Below are the code and all the weights of a small trained network. Each question names an input and a class and asks about switching units off, where a switched-off unit gives its printed mean instead of its output.

import numpy as np


def w(rows, s, z=0):
    codes = np.array(rows[::2]) - 128.0
    scale = np.full(codes.shape[1], s)
    scale[-1] = z or s
    return codes * scale


def norm(h):
    return h / np.sqrt((h * h).mean(-1, keepdims=True) + 1e-5)


def f(y):
    return np.maximum(y, 0)


def log_softmax(a):
    a = a - a.max(-1, keepdims=True)
    return a - np.log(np.exp(a).sum(-1, keepdims=True))


def net(x, mask):
    res = np.array(x, float).reshape(1, 2) / 4 @ E
    u = 0
    for l in range(2):
        y = f(norm(res) @ A[l][:, :-1].T + A[l][:, -1])
        res = res + np.where(mask[u : u + 6], y, B[l][:, -1]) @ B[l][:, :-1]
        u += 6
    return log_softmax(norm(res)[-1] @ U[:, :-1].T + U[:, -1])


A, B = {}, {}
E = w([
[162,115,122,120,49,63,1,129],'x0',
[103,105,139,229,66,139,118,148],'x1',
],0.0056)
A[0] = w([
[128,127,147,132,142,136,105,143,17],'L0N0',
[114,93,113,184,127,147,143,108,237],'L0N1',
[43,167,141,126,254,139,77,180,201],'L0N2',
[106,157,109,150,100,91,83,144,252],'L0N3',
[95,126,138,140,121,102,194,102,186],'L0N4',
[204,203,216,79,155,111,129,119,7],'L0N5',
],0.0052,0.0013)
B[0] = w([
[147,53,161,117,125,145,82,143,128],'L0N0',
[154,117,23,91,171,139,71,85,235],'L0N1',
[156,129,113,87,79,120,49,144,221],'L0N2',
[170,116,228,66,147,215,248,167,252],'L0N3',
[138,217,179,131,97,89,95,171,213],'L0N4',
[153,123,38,254,91,131,138,30,204],'L0N5',
],0.0052,0.0032)
A[1] = w([
[58,203,146,180,184,177,179,143,233],'L1N0',
[144,132,143,104,50,3,67,144,81],'L1N1',
[54,90,132,237,81,137,118,171,5],'L1N2',
[128,195,97,140,218,119,95,132,174],'L1N3',
[196,137,167,46,126,137,184,132,176],'L1N4',
[137,244,104,174,70,121,70,150,94],'L1N5',
],0.006,0.0012)
B[1] = w([
[105,83,210,89,54,131,85,163,254],'L1N0',
[29,86,185,103,190,154,166,159,233],'L1N1',
[148,149,28,43,253,51,112,26,221],'L1N2',
[113,41,139,156,164,85,85,119,212],'L1N3',
[131,155,94,199,93,122,124,132,252],'L1N4',
[188,215,109,185,89,186,229,151,207],'L1N5',
],0.0063,0.0047)
U = w([
[78,36,243,89,115,143,116,214,156],'0',
[138,89,20,102,208,54,116,55,149],'1',
[202,178,106,253,38,186,168,151,140],'2',
[102,178,76,134,101,103,96,192,2],'3',
],0.012,0.0084)

Each question gives the input, the list of numbers given to net, and the class t.
The units are the neurons (one row each of A and B). Each row of codes is followed by its name. A weight is (code - 128) times the scale printed after its matrix; where a second scale follows, it is the last column's (A, B and U).
mask holds one flag per neuron, layer by layer. A switched-off neuron (its flag False) gives its mean, the last column of its row in B, instead of its output. The means were averaged over made-up inputs and are rounded, as every weight is.
A unit's drop is (log p(t) with every unit on - log p(t) with that unit switched off) / (log p(t) with every unit on - log p(t) with every unit switched off).
The circuit of an input: a set's keep is (log p(t) with only the set's units on - log p(t) with every unit switched off) / (log p(t) with every unit on - log p(t) with every unit switched off). Starting from all 12 units, units are removed one at a time, each time the one whose removal leaves the highest keep (on an exact tie, the one counted first), for as long as the keep stays at least 0.8.
circuit, biggest first: the units of the circuit, biggest drop first
unit that matters most: the unit with the biggest drop
k most important neurons: the k neurons with the biggest drops, biggest first
top k neurons in layer l: the k neurons of layer l with the biggest drops, biggest first
drop when u is switched off: that unit's drop, to one decimal
input [7,-7], class 0: circuit, biggest first	[L1N1]
input [1,-3], class 2: 4 most important neurons	[L0N5; L1N2; L0N1; L1N5]
input [0,-3], class 2: 2 most important neurons	[L0N5; L1N2]
input [3,1], class 2: top 3 neurons in layer 0	[L0N3; L0N2; L0N4]
input [-3,-2], class 2: 4 most important neurons	[L0N2; L0N4; L1N2; L1N1]
input [-3,1], class 2: top 2 neurons in layer 0	[L0N4; L0N2]
input [-1,1], class 2: 3 most important neurons	[L1N5; L0N4; L1N2]
input [-6,6], class 0: 3 most important neurons	[L1N0; L0N5; L0N4]
input [-5,7], class 1: 2 most important neurons	[L1N2; L0N3]
input [-2,1], class 2: 2 most important neurons	[L1N5; L0N4]
input [6,-6], class 0: 2 most important neurons	[L1N1; L1N2]
input [4,5], class 1: 3 most important neurons	[L1N2; L1N0; L0N2]
input [-2,-3], class 2: 2 most important neurons	[L0N2; L1N2]
input [-2,-2], class 2: unit that matters most	L0N2
input [4,3], class 0: top 2 neurons in layer 1	[L1N1; L1N5]
input [5,-4], class 0: top 2 neurons in layer 1	[L1N1; L1N2]
input [4,6], class 1: top 2 neurons in layer 1	[L1N2; L1N0]
input [-1,-2], class 2: drop when L1N5 is switched off	0.4
input [8,-2], class 0: drop when L1N1 is switched off	0.7
input [-4,8], class 1: drop when L1N2 is switched off	1.5
